Below is a small trained network, with its code and all its weights. Each question gives an input and a class and asks what happens when units are switched off, that is, made to give their printed mean instead of their output.

import numpy as np


def w(rows, s, z=0):
    codes = np.array(rows[::2]) - 128.0
    scale = np.full(codes.shape[1], s)
    scale[-1] = z or s
    return codes * scale


def f(y):
    return y / 2 * (1 + np.tanh(0.7978845608 * (y + 0.044715 * y**3)))


def log_softmax(a):
    a = a - a.max(-1, keepdims=True)
    return a - np.log(np.exp(a).sum(-1, keepdims=True))


def net(x, mask):
    res = np.array(x, float).reshape(1, 3) / 4 @ E
    y = f(res @ A[0][:, :-1].T + A[0][:, -1])
    res = res + np.where(mask, y, B[0][:, -1]) @ B[0][:, :-1]
    return log_softmax(res[-1] @ U[:, :-1].T + U[:, -1])


A, B = {}, {}
E = w([
[229,214,19,253,243,242,23,22],'x0',
[13,8,12,221,241,240,229,243],'x1',
[246,19,250,240,223,28,31,241],'x2',
],0.0034)
A[0] = w([
[16,16,15,228,239,244,220,247,141],'neuron 0',
[53,38,228,33,40,28,217,226,99],'neuron 1',
[241,246,229,58,36,46,22,9,82],'neuron 2',
[10,244,3,12,12,235,241,7,233],'neuron 3',
[229,214,45,247,237,231,23,25,68],'neuron 4',
[51,38,230,21,34,15,225,231,84],'neuron 5',
[227,204,61,238,223,217,22,36,69],'neuron 6',
[248,250,244,39,7,13,30,11,87],'neuron 7',
[232,29,238,223,218,42,30,223,18],'neuron 8',
[79,84,187,68,75,73,183,177,81],'neuron 9',
[229,39,226,191,211,54,25,211,2],'neuron 10',
[238,32,238,221,219,39,34,222,26],'neuron 11',
[224,32,235,212,218,46,33,213,40],'neuron 12',
[52,41,223,27,41,24,218,226,97],'neuron 13',
[230,201,37,246,243,226,17,42,72],'neuron 14',
[233,41,238,224,215,27,22,220,7],'neuron 15',
[237,194,54,239,237,219,21,34,74],'neuron 16',
],0.0034,0.0029)
B[0] = w([
[14,11,233,247,4,4,251,237,229],'neuron 0',
[222,212,246,21,240,245,80,242,210],'neuron 1',
[11,6,252,239,40,52,244,251,194],'neuron 2',
[4,7,34,27,241,30,6,3,253],'neuron 3',
[126,116,249,44,224,249,177,250,187],'neuron 4',
[190,200,248,13,246,248,74,250,214],'neuron 5',
[151,130,250,48,225,239,175,243,178],'neuron 6',
[6,7,250,252,7,12,250,252,209],'neuron 7',
[10,25,40,52,185,45,29,12,186],'neuron 8',
[196,186,209,38,221,222,94,208,153],'neuron 9',
[30,53,93,16,230,119,27,21,169],'neuron 10',
[8,26,53,60,172,51,31,13,188],'neuron 11',
[16,47,59,96,135,55,60,21,185],'neuron 12',
[215,208,245,18,239,253,68,244,210],'neuron 13',
[138,121,250,61,223,245,193,254,187],'neuron 14',
[14,19,37,16,226,59,23,4,184],'neuron 15',
[165,139,251,45,227,246,195,251,183],'neuron 16',
],0.0032,0.0052)
U = w([
[4,3,239,249,11,11,248,249,150],'0',
[244,242,233,4,249,249,17,252,2],'1',
[4,107,20,18,190,20,4,2,102],'2',
[253,244,7,244,13,49,49,123,203],'3',
],0.0032,0.0027)

Each question gives the input, the list of numbers given to net, and the class t.
The units are the neurons (one row each of A and B). Each row of codes is followed by its name. A weight is (code - 128) times the scale printed after its matrix; where a second scale follows, it is the last column's (A, B and U).
mask holds one flag per neuron, in row order. A switched-off neuron (its flag False) gives its mean, the last column of its row in B, instead of its output. The means were averaged over made-up inputs and are rounded, as every weight is.
A unit's drop is (log p(t) with every unit on - log p(t) with that unit switched off) / (log p(t) with every unit on - log p(t) with every unit switched off).
The circuit of an input: a set's keep is (log p(t) with only the set's units on - log p(t) with every unit switched off) / (log p(t) with every unit on - log p(t) with every unit switched off). Starting from the 12 units with the biggest drops (on a tie, the unit counted first), units are removed one at a time, each time the one whose removal leaves the highest keep (on an exact tie, the one counted first), for as long as the keep stays at least 0.8.
units of the circuit, in order: the units of the circuit, biggest drop first
top k neurons: the k neurons with the biggest drops, biggest first
drop of u: that unit's drop, to one decimal
input [-1,-7,4], class 0: units of the circuit, in order	[neuron 7]
input [3,-6,-5], class 0: units of the circuit, in order	[neuron 7; neuron 2]
input [4,-8,-7], class 0: units of the circuit, in order	[neuron 7; neuron 2]
input [-2,-6,0], class 0: top 2 neurons	[neuron 7; neuron 2]
input [3,-8,-1], class 0: top 2 neurons	[neuron 7; neuron 2]
input [0,-2,2], class 3: top 2 neurons	[neuron 0; neuron 3]
input [-1,3,2], class 3: top 2 neurons	[neuron 7; neuron 2]
input [-2,-7,3], class 0: drop of neuron 2	0.2
input [-6,3,-3], class 1: drop of neuron 13	0.1
input [6,7,-1], class 0: drop of neuron 0	1.4
input [1,2,4], class 2: top 2 neurons	[neuron 7; neuron 2]
